Below is a small trained network, with its code and all its weights. Each question gives an input and a class and asks what happens when units are switched off, that is, made to give their printed mean instead of their output.

import numpy as np


def w(rows, s, z=0):
    codes = np.array(rows[::2]) - 128.0
    scale = np.full(codes.shape[1], s)
    scale[-1] = z or s
    return codes * scale


def norm(h):
    return h / np.sqrt((h * h).mean(-1, keepdims=True) + 1e-5)


def f(y):
    return y / 2 * (1 + np.tanh(0.7978845608 * (y + 0.044715 * y**3)))


def log_softmax(a):
    a = a - a.max(-1, keepdims=True)
    return a - np.log(np.exp(a).sum(-1, keepdims=True))


def net(x, mask):
    res = np.array(x, float).reshape(1, 6) / 4 @ E
    u = 0
    for l in range(3):
        y = f(norm(res) @ A[l][:, :-1].T + A[l][:, -1])
        res = res + np.where(mask[u : u + 5], y, B[l][:, -1]) @ B[l][:, :-1]
        u += 5
    return log_softmax(norm(res)[-1] @ U[:, :-1].T + U[:, -1])


A, B = {}, {}
E = w([
[127,127,127,127],'x0',
[128,128,128,126],'x1',
[90,46,139,236],'x2',
[131,127,127,129],'x3',
[110,157,255,116],'x4',
[116,232,113,208],'x5',
],0.0036)
A[0] = w([
[122,109,254,114,92],'0.n0',
[109,123,122,122,144],'0.n1',
[202,134,103,185,85],'0.n2',
[146,114,127,136,3],'0.n3',
[157,253,88,239,4],'0.n4',
],0.0041,0.0051)
B[0] = w([
[113,131,191,145,146],'0.n0',
[143,153,124,130,159],'0.n1',
[91,132,112,132,84],'0.n2',
[147,2,75,147,9],'0.n3',
[33,157,126,156,127],'0.n4',
],0.0056,0.0014)
A[1] = w([
[63,27,160,254,88],'1.n0',
[187,174,240,158,138],'1.n1',
[119,105,141,180,55],'1.n2',
[59,46,168,247,4],'1.n3',
[4,52,159,229,66],'1.n4',
],0.0043,0.0035)
B[1] = w([
[227,162,142,117,219],'1.n0',
[49,131,140,123,248],'1.n1',
[163,130,102,102,70],'1.n2',
[254,102,115,110,136],'1.n3',
[230,155,127,131,183],'1.n4',
],0.0063,0.0014)
A[2] = w([
[135,23,140,49,108],'2.n0',
[146,108,2,125,73],'2.n1',
[121,205,136,45,97],'2.n2',
[163,162,106,65,3],'2.n3',
[111,104,30,120,47],'2.n4',
],0.0086,0.0025)
B[2] = w([
[87,250,32,201,236],'2.n0',
[89,82,231,53,242],'2.n1',
[191,14,95,168,252],'2.n2',
[213,141,204,255,136],'2.n3',
[91,121,252,149,177],'2.n4',
],0.0076,0.0029)
U = w([
[49,80,246,95,199],'0',
[248,76,108,160,211],'1',
[52,215,45,153,3],'2',
],0.013,0.00052)

Each question gives the input, the list of numbers given to net, and the class t.
The units are the neurons (one row each of A and B). Each row of codes is followed by its name. A weight is (code - 128) times the scale printed after its matrix; where a second scale follows, it is the last column's (A, B and U).
mask holds one flag per neuron, layer by layer. A switched-off neuron (its flag False) gives its mean, the last column of its row in B, instead of its output. The means were averaged over made-up inputs and are rounded, as every weight is.
A unit's drop is (log p(t) with every unit on - log p(t) with that unit switched off) / (log p(t) with every unit on - log p(t) with every unit switched off).
The circuit of an input: a set's keep is (log p(t) with only the set's units on - log p(t) with every unit switched off) / (log p(t) with every unit on - log p(t) with every unit switched off). Starting from the 12 units with the biggest drops (on a tie, the unit counted first), units are removed one at a time, each time the one whose removal leaves the highest keep (on an exact tie, the one counted first), for as long as the keep stays at least 0.8.
units of the circuit, in order: the units of the circuit, biggest drop first
most important unit: the unit with the biggest drop
k most important neurons: the k neurons with the biggest drops, biggest first
top k neurons in layer l: the k neurons of layer l with the biggest drops, biggest first
drop of u: that unit's drop, to one decimal
input [1,-3,-8,2,1,-6], class 1: most important unit	2.n2
input [5,-5,-6,-3,5,-8], class 2: 2 most important neurons	2.n0; 1.n0
input [-5,-2,-8,4,-8,7], class 0: top 3 neurons in layer 2	2.n1; 2.n0; 2.n4
input [1,0,6,-7,-2,-7], class 2: 2 most important neurons	2.n0; 2.n2
input [-4,-2,-2,-7,3,-4], class 2: 2 most important neurons	2.n0; 2.n1
input [-1,-3,4,4,3,-4], class 1: 2 most important neurons	1.n0; 1.n4
input [4,3,-8,6,1,-8], class 1: 3 most important neurons	2.n2; 2.n3; 1.n1
input [-4,3,-6,5,-3,5], class 1: top 2 neurons in layer 2	2.n2; 2.n0
input [6,-3,-6,-5,4,-7], class 2: 3 most important neurons	2.n0; 1.n0; 1.n4
input [-6,4,-2,2,0,-3], class 2: 3 most important neurons	2.n0; 1.n0; 1.n4
input [-3,7,-8,-1,1,6], class 1: 2 most important neurons	2.n2; 2.n0
input [-2,8,-8,-5,1,-5], class 1: top 2 neurons in layer 2	2.n2; 2.n3
input [0,-1,1,2,-4,-3], class 0: 2 most important neurons	2.n1; 2.n4
input [2,0,-4,6,-8,-8], class 0: units of the circuit, in order	2.n1
input [6,-4,4,3,-8,4], class 0: drop of 2.n1	0.1
input [-6,-5,1,7,4,-8], class 2: drop of 1.n2	0.0
input [3,-4,-5,-2,-7,5], class 0: drop of 2.n1	0.2
input [0,4,5,0,-1,-8], class 2: drop of 2.n0	1.0
input [1,6,6,-3,4,3], class 1: top 2 neurons in layer 2	2.n1; 2.n0
input [-1,1,-8,-7,3,0], class 1: units of the circuit, in order	2.n2
